Here is a tiny trained network, its code and every weight. The questions are about switching its units off for an input and a class, where a switched-off unit gives its printed mean instead of its output.

import numpy as np


def w(rows, s, z=0):
    codes = np.array(rows[::2]) - 128.0
    scale = np.full(codes.shape[1], s)
    scale[-1] = z or s
    return codes * scale


def f(y):
    return y / 2 * (1 + np.tanh(0.7978845608 * (y + 0.044715 * y**3)))


def log_softmax(a):
    a = a - a.max(-1, keepdims=True)
    return a - np.log(np.exp(a).sum(-1, keepdims=True))


def net(x, mask):
    res = np.array(x, float).reshape(1, 8) / 4 @ E
    y = f(res @ A[0][:, :-1].T + A[0][:, -1])
    res = res + np.where(mask, y, B[0][:, -1]) @ B[0][:, :-1]
    return log_softmax(res[-1] @ U[:, :-1].T + U[:, -1])


A, B = {}, {}
E = w([
[149,82,71,138,182,184,121,119,175,93,195],'x0',
[63,69,139,130,120,133,115,123,161,103,151],'x1',
[119,88,79,82,114,98,178,251,120,177,157],'x2',
[127,116,74,100,130,114,175,93,164,120,152],'x3',
[154,91,131,129,162,134,205,142,156,126,161],'x4',
[128,83,71,156,133,102,134,146,128,105,185],'x5',
[123,105,135,98,148,151,112,120,139,74,155],'x6',
[132,213,148,84,155,80,54,134,97,117,74],'x7',
],0.012)
A[0] = w([
[180,59,92,174,131,95,187,148,161,142,184,36],'n1',
[188,119,162,83,156,192,173,135,155,123,131,120],'n2',
[156,104,86,174,154,126,230,176,173,118,180,59],'n3',
[189,117,136,104,176,155,176,119,157,139,102,91],'n4',
[64,126,164,139,25,175,162,184,52,167,151,117],'n5',
[100,93,94,154,100,122,82,89,93,1,178,156],'n6',
[115,71,110,134,167,109,185,83,97,106,171,3],'n7',
],0.0074,0.0039)
B[0] = w([
[219,149,46,224,109,18,80,218,109,177,2,239],'n1',
[113,32,124,158,124,114,116,93,143,89,194,181],'n2',
[62,161,63,186,128,123,108,218,101,151,115,255],'n3',
[79,114,48,58,177,169,133,114,108,99,127,163],'n4',
[134,117,81,109,166,198,193,46,145,142,168,213],'n5',
[120,61,92,129,107,118,210,87,185,57,178,227],'n6',
[94,252,119,120,96,120,106,100,120,129,142,179],'n7',
],0.0088,0.0082)
U = w([
[125,29,112,101,177,208,149,153,133,71,233,254],'0',
[168,191,193,100,112,34,36,155,2,154,9,2],'1',
],0.0078,0.0026)

Each question gives the input, the list of numbers given to net, and the class t.
The units are the neurons (one row each of A and B). Each row of codes is followed by its name. A weight is (code - 128) times the scale printed after its matrix; where a second scale follows, it is the last column's (A, B and U).
mask holds one flag per neuron, in row order. A switched-off neuron (its flag False) gives its mean, the last column of its row in B, instead of its output. The means were averaged over made-up inputs and are rounded, as every weight is.
A unit's drop is (log p(t) with every unit on - log p(t) with that unit switched off) / (log p(t) with every unit on - log p(t) with every unit switched off).
most important unit: the unit with the biggest drop
top k neurons: the k neurons with the biggest drops, biggest first
drop of u: that unit's drop, to one decimal
input [4,2,-6,-3,-8,1,3,1], class 0: most important unit -> n6
input [6,-4,-8,-8,6,2,-4,7], class 0: top 4 neurons -> (n1, n7, n3, n4)
input [-7,7,-6,-1,3,-1,4,0], class 0: top 4 neurons -> (n1, n6, n7, n3)
input [-4,-2,5,2,1,2,-1,-3], class 1: top 2 neurons -> (n1, n6)
input [6,4,7,7,-2,-2,-6,7], class 1: top 2 neurons -> (n6, n5)
input [1,1,1,-3,-6,-3,-8,-5], class 0: top 2 neurons -> (n1, n5)
input [1,3,-4,7,-7,-1,1,3], class 0: top 2 neurons -> (n6, n1)
input [3,3,8,5,7,8,-8,2], class 1: drop of n1 -> 0.2
input [5,-1,7,4,7,0,-7,-6], class 1: drop of n1 -> 0.8
input [2,-8,5,2,8,5,2,1], class 1: drop of n1 -> 0.6
